Each row has a class, written after it.
[-181  -83   -7  467  124  152 -384 -265 -154 -293   50   29  444  -56
 -195 -146 -293  -20   52 -191 -231  -83  376   81 -377  552 -139   13
  399   50   14   55  311  216  349 -263  455  -86  -62]	ripev
[   0  245  -37  124 -221  -14  347 -315 -330   21  -72   -6 -446 -249
  -96  406  -96 -212 -171 -364  498  202 -484  -48   53  446 -241 -341
   97  -89 -595 -174 -122  540   71 -346 -308  180  331]	fof
[ 259   85 -226 -233  -26   24 -315 -178  -59  177   16 -180  489  110
 -316  -22 -144 -431 -307 -260 -129 -110  562   51 -178  193 -412  -85
  -64 -148 -208 -228  -93  -42  286 -345  381  251  107]	Fotug
[  52 -167  179 -389  173  -62 -283  -85  215  -43  162    0  427  149
  -74  -50  -76  -69 -251 -245 -225 -250  643 -167 -565  -54  -81  156
  -37   87  357 -152 -179 -282   27  -47  159   71   20]	fof
[ 248  -23 -176  -27 -153   75 -214 -192 -365   67 -116  -10  234 -210
 -172   81    7 -140  -31 -158   -7  208  120  223  157  280 -144 -170
  133   88 -217  180   86  163  212   -1   -4  -18  120]	pilu
[ -29  225   35  194   91 -120  391  -98  -79  -24   74  234 -789   82
 -175  388  206  130 -139 -248  437  191 -454 -249  -74  136  -56 -173
  -17  211 -483   37 -171  199 -108   67 -319  238   37]	giz
[   9 -163  -70   90 -134  -92  227 -266   47  109  -60  -72 -397 -247
  236 -109 -283 -484  210 -289   64  136  -23   -5 -380   98  188  212
  318  109 -251  307  126  739  192   93   -9  -11  154]	doke
[  76  -66  -27 -254    3 -108 -294   26   51   37  137  -70  373  281
 -167  -60 -133 -127 -239 -194 -178 -387  457  -14 -692  -78 -117  206
   66   -2    5 -165 -129   51  123 -175  270  115   -7]	natib
[-147 -139   68  534  370   35 -211 -204  -96 -333   47  151  271   91
   50  -73 -127   63  126 -246 -251  147  204   90 -601  402  137  121
  461  121   -9  199  331  188  -45 -346  439 -141  -95]	befi
[-260  154  494 -123  173  260  436 -145 -313 -206  150  150 -590  -34
 -239  854  469  230 -286 -321  567  385 -730 -309   71  235   45 -370
  -30  300 -114  115 -247  474   91  423 -449  267  -59]	fof
[ 167   -7  -99  120 -280  207 -231 -297 -191   53 -153   10  402 -165
 -103   79 -197 -173 -106 -155  168  103  311  276  119  518 -190   57
  378   13 -265  243  244  501  593  -10  198 -134  227]	befi
[-309  -38  -38  605  190  153 -279 -223    0 -237   91   83  391   18
   -9 -221 -381   67  158    8 -113 -144  230   37 -455  616  -88   10
  351  -75 -192  107  343  222  313 -208  567 -302  -47]	natib
[ -40  159  -49  111  -16   46  437 -339 -283 -136 -158   33 -498 -234
 -153  573  275  -96 -157 -436  514  593 -437  -92   18  347  -77 -441
  193  133 -399  105 -207  353  -94  -47 -366  166   45]	neki
[ 223  -51 -110   -1   44 -152 -279 -238   -7  156 -200   96  408   72
  -43 -192 -224 -211 -262   81  -47   18  153  -20  -60  214 -257 -269
  161  -85 -333  192  193  234  282  284  267   11   18]	Fotug
[-112  -46   53  434  361  136 -444 -191  -94 -250   77   49  199  -99
  -92  -81  -98   52  149  -96 -177  210  272  108 -226  470   79   77
  198  121   51  163  340 -112  242  -37  218 -174 -144]	doke
[  43   50 -193  -81   18  398 -251  -81  104 -449  179 -111  899  183
 -117 -137  143 -185  -75 -142 -349 -280  714   97 -581  -76 -117  248
   66   86  105   -4   34  -57  368 -254  368  -76  -48]	pilu
[ 140 -288  183  -95 -183 -280  166 -394  258   72   40  286 -155  -43
    5   55 -533 -566 -210 -170   77 -149   54 -290 -450  -62 -115  -49
  410 -145 -300  105   64  494  113   91  308  -33  190]	Fotug
[-114 -181  132  -17  -62 -116   91 -292  140  102   35   84 -164  -92
   61 -114 -280 -344  115 -271   48  116  -25 -160 -233  108  120   61
  216   12 -170  114   78  403  -10   39   46 -187  229]	natib
[ 244 -111  -50 -333   -8  -26 -313  -18  -46  -41  282  -62  511  225
 -216    6  -53   42  -97 -172 -227 -294  655  118 -399  183  -69   34
  -42    7  245 -135  -56 -236   24 -280  125   82  118]	ripev
[ 146 -164  -22 -479  218   22 -150  -29 -112   10   79  -35  437   92
 -136 -145  -47 -100 -250 -253 -296 -228  484   22 -227  -23 -118  295
   99  129  258  -97 -168  -50   36   -1  238  100   43]	natib
[-370 -241  404 -171  231  220 -197 -418  198 -245 -379   71  299 -208
   25   37 -316 -431 -116  -87 -168   29 -218 -121  -81  101 -227 -214
  245   -4   93 -178   41  469  257  335  215  112 -223]	firu
[-180 -124   92  -72  124  208 -239 -401 -146 -406 -309 -143  334 -249
  -69 -239 -217 -475   20 -162 -347  312 -172   83  -34  294 -127 -278
  203  -68  199 -151  163  292  311  185  -28  209  -58]	befi
[ -51   42   34  178    0   98 -366 -616  175 -467 -222  -49  121   28
  -23 -149  -76 -457  118 -116 -306   93 -180 -159 -321  240 -153 -222
  114 -152  -42 -129 -124  453  512   48  169  112 -169]	pilu
[  28  135   87  111   54   61  262 -233 -334   12  -96  128 -476 -184
  -68  661  148   65 -281 -302  526  456 -551  -65  -96  373 -135 -234
  148   41 -347 -124 -129  515  -56   61 -169  184   22]	Tam
[-155 -146  284  129  -85  294 -140 -615   24 -404 -133   85  332 -316
  -43   62 -218 -450   81 -203 -176  116 -232   26 -153  304 -241 -100
  472  -42    4 -224   86  587  260   86  288  -25 -122]	neki
[-256 -139  251  315  125  133 -290 -248  -87 -175  121   80  156   36
 -104  -11 -342  106  111 -130 -103  -20  259   30 -426  623   20   56
  413   21  144  105  205  197  297 -122  410 -163    0]	ripev
[  54  186  120  327   -7   78  240 -144 -329  -36  -62  153 -323   11
 -170  843  189   92 -345 -448  641  478 -585 -131  136  417 -292 -431
  -81   51 -440  -18 -180  160   10 -173 -199  385   29]	fof
[-107 -137   75 -265   56  199   83 -490 -128 -407 -403   49  386 -124
  -60 -172 -321 -458  -75 -229 -407  149 -157  -77 -224  -62 -496  -20
  406  -22  155 -312   71  665  -37  144  270  150 -112]	natib
[-282   96   89  256   78  514  -85 -641  140 -404 -198  168  797  109
  -90  175 -108 -130 -191   43 -168  411  109  -77 -371  631 -431 -248
  372   77 -233 -285  220  636  173  285  414   61 -238]	firu
[  20 -212  269  355  237  227 -318 -194 -318 -160  109  286   70   24
 -334  -95 -212  196  239  -33 -156  -78  314   69 -756  431  -88   30
  614  147   51  163  240  308  -21  -54  495 -225 -325]	dega
[ 121 -113 -210   -9  -98    2  340 -535   27 -185  -86    7   -5 -137
   41 -137 -564 -565 -219  120   35   90  257 -260 -435  407  -99   44
  544  -54 -327  278  -59  454  361  204  128   57   62]	doke
[-398   -4  273  226  -33 -148  192  -54    9  179  171  276 -694   75
  131  728 -174  198 -878 -351  460 -242 -186  -75 -474  -35 -336  830
  -83 -107 -467 -432 -213  283  416  527  164   98  470]	neki
[-199  278 -496  223  529  139  157  -83 -278 -162  -77  -15 -188 -178
 -193  519  537  320 -179 -495  342  329 -278   -5  204  292  140  -25
  138  476 -404  133 -336 -130  176   62 -762   64    9]	firu
[-197  -64  152   47  254  126 -184 -548  278 -399 -451   21  404 -115
   23 -190 -336 -530  -75  -41 -304   61 -117 -248  -98  392 -291 -300
  261   10   -9 -216  -14  372  357  215  170  112  -86]	vobu
[ 258  -17 -212 -363  147  191 -174  -23  279 -159   92 -153  491  165
 -116 -100  -22 -381   35 -209 -398  -47  565   95 -229   75   40  114
  -27   -4  280   86 -257 -216  442 -359  271  -62  -24]	natib
[ 269   30 -343 -383   15  119 -277   20  136 -225  -75 -251  505  105
  -98  125 -252 -491 -432 -429 -269 -109  737  119 -399   56 -313  468
 -280  -67   95  -96 -440 -147  707 -414  447  -78  112]	vobu
[-175  -32  113  620  124  149 -446 -162  -48 -191  158   70  452  151
  -28  -26 -329  202  175  -48  -34   23  233  136 -600  670  -26 -114
  383  -39  -72  159  435  209  229 -269  565 -106 -297]	befi
[-192  -85   73  218 -119   31  -63 -150    4 -122  -34  -29 -257 -164
  139 -327 -156 -313  181 -232    0    6 -163 -147 -218  -23  137  -16
   70   -2  -13  209  149  407  286    5   32   34  155]	vobu
[-164 -200  221  450  238  254 -449 -149 -129 -229  -12   95  499  128
  100  -47 -301  112   61  -29 -237 -154  411   94 -523  576   63  165
  324   86   24  163  230  279  237 -181  567 -224 -191]	pilu
[  14  192   46   65   20  164  204 -304 -239 -164  -56   91 -358 -189
 -231  559  200  -93 -238 -283  361  347 -371   -2  110  362 -106 -201
  228   68 -298 -136  -33  455  221   82 -296  163  103]	natib
[-127  177 -142  479  176 -163 -402 -320    7 -479  103 -193  355  214
  105 -375 -387   43  145 -384 -540   52  557   33 -749  607   60   56
  290   19  236  -21  322   25  299 -449 -106   18   12]	befi
[ 218   55 -214  -40 -312  265 -177 -230 -227  183 -109  -18  193 -425
 -272 -152 -168 -412  -68   27  -44  -87  397  358  -56  376 -262 -309
  352  -55 -382  155  263  503  720   32  245  -80  260]	dega
[ 143  194  -15  288   56  166  304 -317 -228  -24 -185   86 -340 -303
 -114  561   91 -255 -367 -366  437  484 -265  -17   86  479 -185 -155
  268   10 -450 -145  -21  596  241  -13  -62  117   80]	dega
[-237   42 -114  572  216  286 -342 -360  128 -400  119  -51  734  190
  -61  -36 -247   35  -32 -135 -234   81  723  180 -563  711 -255  105
  213   58 -124  213  373   52  384 -237  589  -71 -325]	Fotug
[-438 -277  101  132  -57   93   12 -478  176 -437 -208  308  266 -268
 -191  -40 -488 -377 -166  118  -10  -74 -303 -480 -493   94 -288 -134
  453 -123 -151 -197  -34  562  129  188  449 -207   23]	giz
[  54 -207   61  -12  -82 -104  153 -223  121   61   78  -48 -228 -123
   97 -109 -106 -494  142 -278  149   -9  210 -137 -231   36  281   55
   75   69 -236  253  104  404  -28 -110  -66  -60  232]	giz
[-468 -230  494 -241  330   95 -170 -481  235 -245 -462  249  425 -264
  -74 -117 -320 -266 -120   40 -407 -226 -253 -277   37  135 -392 -268
  310  -29  187 -499  -17  597   -1  230  404 -147  -34]	giz
[-266 -294  138   -8  104 -141  -59 -619   27 -294 -367  119  -23 -177
 -168  -76 -372 -460 -137 -361 -319  -16   66  -61  -22  388 -186 -270
  427  -41   31 -131   -6  498  161 -109  295  203   84]	Fotug
[ 192 -272  -35  176   -4 -117 -166 -119   -2   25  141   38  218  229
 -120  335  -46 -243 -269 -192  102   57  296  -81 -136  264  175  145
 -237  -38 -376  180  -71  239  105 -111  129 -184  124]	ripev
[ 191 -109  -30 -362  132 -108 -282   -7   46 -206  257   48  758  407
 -221   16  -79  -44 -436 -226 -370 -439  589  -73 -519 -233 -308  242
 -204   50   37 -239 -113 -114   20   28  444   30 -140]	Tam
[-283  -34  186  408  174  210 -317 -367  -56 -338   84  100  432  -65
 -112  -15 -181   69   58 -204 -216  140  371  -15 -413  598 -125 -132
  319   70  108   76  268  226  171 -272  472 -150 -126]	firu
[ -50   68  190  250  -75  331  232 -182 -301   24   39  125 -279 -173
 -126  674  143    7  -71 -442  514  339 -438  -15 -280  306 -169 -321
  190   24 -366   59 -139  531  122  -17 -157   -6  -51]	neki
[ 137   35  -57  -26 -240  213 -196 -338  -27   82  -75   75  391 -181
 -146   33  -73  -66   48  -45  254   98  431  183  134  636 -188 -310
  131   27 -293  266  157  227  296 -193  229 -289  254]	Tam
[   8  -97  -54  -43 -241  -46  195 -338  253   19   75  -21  -96  -45
  -29 -210 -117 -404   37 -244  100   30  354  -65 -434   67    1   63
  116   10 -230  286   61  435  155   12   16  -59  170]	dega
[ 140 -173   10 -340  183 -174 -303   72  -29   -1  225   28  400  332
 -140 -147 -184   53 -249  -45 -276 -333  373 -171 -516 -105 -108  258
  -76   13  219 -123 -137 -255  -52   96  153   93   18]	natib
[ 166  -45 -288  149 -183   68  176 -416  214   25   88 -111  -15 -388
   96 -288  -70 -639  101 -235  139 -268  299  119 -158    8  -15  213
  498   70 -384  493  237  651  660  -18  279  109   82]	Tam
[ 257    8 -155 -156  -57  -60  -68 -363 -374  -44 -318 -112  -26 -309
  -21 -138 -176 -169  -66 -156   34  371  317  196   77  589 -206 -172
  239   29   23  251  203  327  215   -9  -71   77  307]	befi
[ 113  238  -96   57  198   48  215 -205 -253  -72 -150   62 -477  -24
   -2  576  285  -57 -357 -564  499  654 -496   -9  187  358 -142  -39
 -208  126 -426   11 -166  266  134   53 -353  260  222]	natib
[-155  471 -159  440  -96  500  -32  -93 -100 -177  242   64  -24  156
 -117  576  389  395  100 -316  586  162 -227  254 -481  295 -206 -199
 -115   90 -718   69   27  243  244 -234 -205 -107 -258]	pilu
[-137 -103  200  -89   11  157  -71 -515   33 -523 -426  -23  457 -380
   22   -6 -198 -556   47 -109 -237  175 -250   18   31  122 -174 -363
  496  -35  151 -161  239  565  139  -54   81   74  -68]	firu
[ 206 -121   -8 -501  128 -148 -241   88  112  146  107 -199  410  266
   84   -2 -267 -170  -63 -264 -241 -237  534  -21 -609 -131  -71  466
  -49   84  203 -118 -233 -219   -1  -57  253  -46   25]	pilu
[-174 -102  -39  437  153  230 -435 -209 -378 -334  -31 -110  307 -131
   56 -192 -210   23  162 -140 -245   34  304  235 -348  529   67  124
  374    6  158  191  386  327  325 -297  460  -63  -80]	natib
[-239 -164  253  512  239  174 -508 -130  -54 -189   69   51  348   17
   45   -6 -188   95   52 -132 -183   45  321   68 -469  574  109  -32
  149   53   76  189  222  117  231 -210  454 -185 -214]	neki
[ 122   53 -272  153 -580  340 -541 -215 -150  -24   86  -22  751   79
 -235  486  -19  124    7  220  171  289  100  277  359  657 -219 -224
 -297 -182 -297   63   60   10  555  122  219 -298  223]	Fotug
[-219 -117  280   83   60  248 -273 -536   41 -324 -326   58  498 -251
  -49  -20 -320 -462  -97 -104 -158   90 -213  -54  -25  389 -267 -305
  442  -94   35 -221  178  621  344   -1  310  177 -122]	firu
[ -67  163  -77  509 -122  306  146  -27 -204 -101 -145  -88 -171 -130
  184  768 -139  -82  -14 -164  599  228 -752   98  -92  510 -106  -79
  124 -136 -448    6  -57  502  506 -178 -129  151  121]	befi
[  62  121  191  321  -23  217  -11 -229 -327   69  -15  107 -299 -216
 -103  685  -12  100 -147 -367  452  255 -328   21  219  468 -246 -218
  106  102 -306  -13   49  465  221  -33 -158  183 -149]	ripev
[-260 -196  253  374  218  341 -431 -188 -134 -201   71  111  389  -58
  -32  -67 -292  123  124 -116 -199  -20  392   41 -480  528  -70   80
  322  111  208  177  281  216  252 -112  625 -184 -185]	vobu
[ -14  167  149   71   67   49  307 -161 -398  -83  -26  194 -635 -204
  -90  512  177  139 -310 -536  638  164 -604 -243 -117  204 -315 -306
   10  -85 -201  -46 -251  432  194   -8 -183  164  282]	giz
[-219  -71   97  444  284  197 -653 -190 -219 -260   76  100   97   36
  -99   73 -162  239  101 -161 -244   48  362  153 -280  698  168   51
   72  140   57   86  278   95  332 -263  169 -116  -13]	giz
[-173 -133  345  -39   76  174 -163 -490  197 -306 -371  -74  166 -116
   92  193 -112 -454  -48 -111 -167  174  -45 -142  -43  182 -150 -220
  -17    6   17   14 -166  332  240  119   39   -4 -214]	vobu
[-379 -142  205  228  159  224 -360 -317   50  -20  -72  -14  258 -178
  155 -283 -436  -77  133 -204 -348 -159  527   84 -458  471  -89  161
  309   93   73   21  172  376  297 -116  535 -255  -95]	vobu
[-250 -148  101  320  269  121 -212 -296  -89 -296  -67   25  442 -112
  -14 -159 -211   54  -10 -178 -150   36  447  -15 -356  573  -75    1
  391   82  168  129  221  212  155 -105  521 -178 -114]	giz
[ 251   12 -156 -105    3 -252 -314   67  -37   31  155 -102  151  505
 -294  -46 -128  -74 -162 -396  -22  -87  557   63 -456   71  -59  317
    0   19   25   44   47 -191  344 -111  177  167  215]	fof
[ 220 -106   29 -552  199 -175 -223  -32   10 -112   77 -162  518  273
 -128 -138 -148 -162 -234 -223 -304 -200  668  -95 -376   16  -85  276
  -14  123  341  -24  -67  -91   17  -82  171  111   88]	befi
[-162 -134  285   24  150  362 -317 -337   50 -459 -189  131  452 -153
 -170  -49  -57 -341  -44   24 -251  -54 -221   43   31   70 -174 -338
  191  -17    8 -124  128  426  302  122  242  111 -441]	firu
[ 162  -43  -52 -101 -194  264  -81 -294 -208   98 -214   29  343 -314
 -122   80 -121 -222  -97   20   87  181  269  142   51  441 -273 -344
  198  -36 -228  154   22  291  333   90  128 -179  148]	doke
[   7  245 -166  394  -35  301  114 -315 -421 -242  -84   89 -473 -172
 -196  625  295    6  -84 -506  444  370 -469   42  154  502 -214 -321
  -27   31 -450   40 -218  404  378 -288 -140  192  170]	vobu
[ 254  -26  -13  -46 -289  103 -230 -198 -172  148 -147   50  283 -243
 -205  116  -40 -235  -60   30   33  -70  120  298   88  174 -236 -160
  301    3 -328  215  144  455  437   45  195 -134   39]	pilu
[-204  -45  194  144   -9  264  402 -226 -462   10   59  113 -151 -317
 -114  568   64  155  -67 -301  610  109 -721  -42 -174  368 -302 -421
  465  -29 -129   50   -1  507  -37   27  -28  381   83]	dega
[ 194 -214   17 -483  167  -72 -221   34    4   16   10  -11  394   96
  -72 -146 -237 -188 -306 -220 -196 -367  502 -139 -413  -33 -121  146
  -48  -23  231 -259 -244   -8   61  -40  259   23   69]	giz
[ 107  -27   56 -306  176   99 -325  -36  141 -109  152  -95  443  253
 -222 -330 -141  -84 -111   -7 -305 -305  777 -117 -476  289  -11  -12
   49    9  380  -24 -116 -246  319 -188  167   52   48]	ripev
[ 179  107   46  268  -29   16  172 -101 -282   24   43   70 -537   26
  -37  615  117   -9 -194 -176  460  410 -448  -51  -78  422   25 -351
 -159  -81 -454   24 -103  306   88   94 -372  159   44]	natib
[ 386 -102 -194  266  -65  416 -214 -199 -250  -10  -14  184  278   -5
  -15  -42  169 -126  -13   41   94   10  182  249   57  347  -93 -202
   97  -19 -359  452  210  429  562  146  422   45   64]	vobu
[ -33 -115  171   62  170  -52  -16 -629    7 -641 -296  -35   66 -270
 -100 -157 -176 -656  129 -324 -225   66 -323 -139 -162  196 -223 -360
  466  -84  134 -145  269  741  275   94  197  253  -92]	pilu
[ 299  -43 -219  358 -304  614 -221 -355 -335 -410   37  304  690 -256
 -386  261   76   56 -164  202  115  -25    5  292 -562  526 -442 -392
  722  -25 -204  401    6  281  847  153  126   60 -154]	giz
[  10   -3   85 -347   33   -2 -144  -57   87 -135  153  -79  274  131
 -277 -148   -7 -145 -180 -172  -13 -403  453 -113 -500 -134 -159   34
  135  -90  213  -66 -108 -190  250 -196  105   59  174]	ripev
